Below is a small trained network, with its code and all its weights. Each question gives an input and a class and asks what happens when units are switched off, that is, made to give their printed mean instead of their output.

import numpy as np


def w(rows, s, z=0):
    codes = np.array(rows[::2]) - 128.0
    scale = np.full(codes.shape[1], s)
    scale[-1] = z or s
    return codes * scale


def norm(h):
    return h / np.sqrt((h * h).mean(-1, keepdims=True) + 1e-5)


def f(y):
    return np.maximum(y, 0)


def log_softmax(a):
    a = a - a.max(-1, keepdims=True)
    return a - np.log(np.exp(a).sum(-1, keepdims=True))


def net(x, mask):
    res = np.array(x, float).reshape(1, 4) / 4 @ E
    u = 0
    for l in range(4):
        y = f(norm(res) @ A[l][:, :-1].T + A[l][:, -1])
        res = res + np.where(mask[u : u + 5], y, B[l][:, -1]) @ B[l][:, :-1]
        u += 5
    return log_softmax(norm(res)[-1] @ U[:, :-1].T + U[:, -1])


A, B = {}, {}
E = w([
[176,87,158,104,232],'x0',
[146,172,125,2,148],'x1',
[75,136,191,163,82],'x2',
[26,154,81,75,170],'x3',
],0.0085)
A[0] = w([
[54,84,92,163,131,94],'L0N0',
[1,90,141,155,67,44],'L0N1',
[206,251,86,69,156,91],'L0N2',
[142,89,122,200,203,4],'L0N3',
[132,161,135,132,133,53],'L0N4',
],0.0088,0.004)
B[0] = w([
[147,112,138,131,106,198],'L0N0',
[103,148,96,123,128,245],'L0N1',
[129,132,92,105,143,252],'L0N2',
[74,73,70,165,250,186],'L0N3',
[81,176,99,104,103,128],'L0N4',
],0.012,0.0041)
A[1] = w([
[110,163,141,117,72,77],'L1N0',
[6,152,131,185,69,90],'L1N1',
[184,2,152,212,213,1],'L1N2',
[64,174,181,94,125,48],'L1N3',
[155,195,193,243,140,56],'L1N4',
],0.007,0.004)
B[1] = w([
[121,124,82,181,222,162],'L1N0',
[158,189,100,187,190,253],'L1N1',
[2,91,69,186,176,242],'L1N2',
[60,153,173,113,198,165],'L1N3',
[143,36,232,98,54,174],'L1N4',
],0.0088,0.004)
A[2] = w([
[156,56,214,169,84,126],'L2N0',
[143,6,194,171,1,5],'L2N1',
[130,166,130,163,78,214],'L2N2',
[133,37,150,211,129,135],'L2N3',
[168,109,197,222,83,3],'L2N4',
],0.0098,0.0021)
B[2] = w([
[141,180,85,89,190,196],'L2N0',
[149,210,138,84,152,207],'L2N1',
[109,165,71,128,180,190],'L2N2',
[162,95,125,138,253,255],'L2N3',
[154,234,170,107,138,198],'L2N4',
],0.013,0.0051)
A[3] = w([
[124,76,149,199,65,1],'L3N0',
[16,180,158,46,162,79],'L3N1',
[145,156,179,79,255,76],'L3N2',
[161,94,80,74,117,61],'L3N3',
[70,140,201,236,132,86],'L3N4',
],0.0087,0.00078)
B[3] = w([
[159,188,150,105,67,128],'L3N0',
[96,130,181,189,101,213],'L3N1',
[162,80,175,106,88,254],'L3N2',
[173,120,82,138,7,158],'L3N3',
[166,121,86,99,121,160],'L3N4',
],0.015,0.0092)
U = w([
[12,133,246,118,72,25],'0',
[126,37,91,175,243,254],'1',
[125,159,8,82,27,57],'2',
[27,201,42,231,140,91],'3',
[179,215,177,118,187,170],'4',
[189,39,146,56,93,166],'5',
],0.017,0.0024)

Each question gives the input, the list of numbers given to net, and the class t.
The units are the neurons (one row each of A and B). Each row of codes is followed by its name. A weight is (code - 128) times the scale printed after its matrix; where a second scale follows, it is the last column's (A, B and U).
mask holds one flag per neuron, layer by layer. A switched-off neuron (its flag False) gives its mean, the last column of its row in B, instead of its output. The means were averaged over made-up inputs and are rounded, as every weight is.
A unit's drop is (log p(t) with every unit on - log p(t) with that unit switched off) / (log p(t) with every unit on - log p(t) with every unit switched off).
The circuit of an input: a set's keep is (log p(t) with only the set's units on - log p(t) with every unit switched off) / (log p(t) with every unit on - log p(t) with every unit switched off). Starting from the 12 units with the biggest drops (on a tie, the unit counted first), units are removed one at a time, each time the one whose removal leaves the highest keep (on an exact tie, the one counted first), for as long as the keep stays at least 0.8.
units of the circuit, in order: the units of the circuit, biggest drop first
unit that matters most: the unit with the biggest drop
k most important neurons of layer l: the k neurons of layer l with the biggest drops, biggest first
drop of u: that unit's drop, to one decimal
input [-6,8,2,8], class 0: units of the circuit, in order	L3N1
input [7,7,6,5], class 0: units of the circuit, in order	L3N1; L2N3
input [-2,6,-2,-7], class 2: units of the circuit, in order	L2N3; L3N3; L0N2
input [3,8,6,1], class 0: units of the circuit, in order	L3N1; L2N3
input [6,8,4,1], class 5: 2 most important neurons of layer 0	L0N2; L0N1
input [-5,-6,0,-1], class 4: 2 most important neurons of layer 1	L1N4; L1N2
input [0,7,-4,-2], class 2: 2 most important neurons of layer 0	L0N2; L0N3
input [-2,7,-4,8], class 2: 2 most important neurons of layer 1	L1N2; L1N4
input [-8,-3,4,-4], class 4: 2 most important neurons of layer 1	L1N4; L1N2
input [0,2,-2,4], class 2: 3 most important neurons of layer 1	L1N2; L1N3; L1N4
input [1,6,-3,-1], class 5: drop of L0N1	0.1
input [1,5,-1,3], class 5: 2 most important neurons of layer 3	L3N3; L3N2
input [4,1,7,1], class 0: drop of L2N3	0.2
input [0,3,2,-2], class 5: unit that matters most	L1N2
input [6,0,-1,8], class 0: drop of L3N1	0.3
input [-5,8,-2,7], class 0: 2 most important neurons of layer 3	L3N1; L3N4
